Here is a tiny trained network, its code and every weight. The questions are about switching its units off for an input and a class, where a switched-off unit gives its printed mean instead of its output.

import numpy as np


def w(rows, s, z=0):
    codes = np.array(rows[::2]) - 128.0
    scale = np.full(codes.shape[1], s)
    scale[-1] = z or s
    return codes * scale


def f(y):
    return y / 2 * (1 + np.tanh(0.7978845608 * (y + 0.044715 * y**3)))


def log_softmax(a):
    a = a - a.max(-1, keepdims=True)
    return a - np.log(np.exp(a).sum(-1, keepdims=True))


def net(x, mask):
    res = np.array(x, float).reshape(1, 5) / 4 @ E
    y = f(res @ A[0][:, :-1].T + A[0][:, -1])
    res = res + np.where(mask, y, B[0][:, -1]) @ B[0][:, :-1]
    return log_softmax(res[-1] @ U[:, :-1].T + U[:, -1])


A, B = {}, {}
E = w([
[135,41,247,124,177,39,148],'x0',
[249,138,185,212,45,86,182],'x1',
[139,70,133,98,92,249,208],'x2',
[137,163,141,52,184,109,43],'x3',
[38,101,1,4,45,115,132],'x4',
],0.0054)
A[0] = w([
[226,154,230,114,45,139,165,194],'N1',
[140,125,185,192,224,107,111,74],'N2',
[145,211,108,104,192,113,161,162],'N3',
[34,127,75,46,199,175,130,254],'N4',
[206,160,175,160,85,143,199,209],'N5',
[110,203,66,161,118,141,98,236],'N6',
[136,147,185,96,184,123,122,32],'N7',
[143,176,171,197,255,112,107,129],'N8',
[125,188,150,109,102,57,71,175],'N9',
[120,221,39,61,77,134,44,214],'N10',
[84,106,231,154,197,92,170,89],'N11',
[138,127,153,113,158,75,93,156],'N12',
],0.0077,0.0036)
B[0] = w([
[125,208,16,180,124,187,161,237],'N1',
[193,21,109,173,194,22,24,187],'N2',
[140,117,91,104,70,188,91,149],'N3',
[68,114,216,77,47,244,124,255],'N4',
[184,166,83,199,101,179,204,238],'N5',
[107,200,201,167,110,200,131,209],'N6',
[102,49,153,174,195,92,34,132],'N7',
[202,1,132,96,201,107,5,210],'N8',
[92,168,141,174,116,191,141,179],'N9',
[121,188,221,99,62,211,234,252],'N10',
[194,89,62,127,205,53,101,183],'N11',
[167,143,124,148,125,143,146,161],'N12',
],0.0063,0.0066)
U = w([
[75,63,102,90,151,56,157,4],'0',
[93,52,182,63,114,214,90,146],'1',
[110,209,114,169,82,254,211,251],'2',
[203,48,144,193,203,103,56,35],'3',
],0.0068,0.0026)

Each question gives the input, the list of numbers given to net, and the class t.
The units are the neurons (one row each of A and B). Each row of codes is followed by its name. A weight is (code - 128) times the scale printed after its matrix; where a second scale follows, it is the last column's (A, B and U).
mask holds one flag per neuron, in row order. A switched-off neuron (its flag False) gives its mean, the last column of its row in B, instead of its output. The means were averaged over made-up inputs and are rounded, as every weight is.
A unit's drop is (log p(t) with every unit on - log p(t) with that unit switched off) / (log p(t) with every unit on - log p(t) with every unit switched off).
The circuit of an input: a set's keep is (log p(t) with only the set's units on - log p(t) with every unit switched off) / (log p(t) with every unit on - log p(t) with every unit switched off). Starting from all 12 units, units are removed one at a time, each time the one whose removal leaves the highest keep (on an exact tie, the one counted first), for as long as the keep stays at least 0.8.
units of the circuit, in order: the units of the circuit, biggest drop first
unit that matters most: the unit with the biggest drop
k most important neurons: the k neurons with the biggest drops, biggest first
drop when u is switched off: that unit's drop, to one decimal
input [-8,-5,-5,-3,-7], class 1: units of the circuit, in order : N8; N1
input [-4,-5,-2,7,-5], class 1: most important neuron : N8
input [-4,-2,-7,-5,-5], class 3: units of the circuit, in order : N8; N4
input [5,3,3,-1,-2], class 3: units of the circuit, in order : N10; N4
input [1,-6,6,-2,-3], class 1: units of the circuit, in order : N1; N5
input [-6,1,-3,-1,-6], class 3: units of the circuit, in order : N8; N4
input [3,0,-6,8,8], class 2: 4 most important neurons : N10; N8; N9; N2
input [-6,-8,-7,2,-4], class 1: units of the circuit, in order : N8; N4
input [-7,2,-6,0,-7], class 3: 2 most important neurons : N8; N2
input [6,-1,-1,-3,4], class 0: 2 most important neurons : N10; N6
input [-1,-6,-8,6,3], class 2: 2 most important neurons : N10; N9
input [6,-6,-7,6,6], class 2: 2 most important neurons : N10; N9
input [-2,-2,1,0,-5], class 3: 3 most important neurons : N10; N4; N8
input [-5,-8,-2,-1,-8], class 1: unit that matters most : N4
input [1,-8,8,-8,3], class 1: drop when N2 is switched off : -0.1
input [-8,-8,-7,-2,-8], class 1: drop when N10 is switched off : 0.1
input [0,-1,-6,-1,-6], class 3: drop when N1 is switched off : 0.0
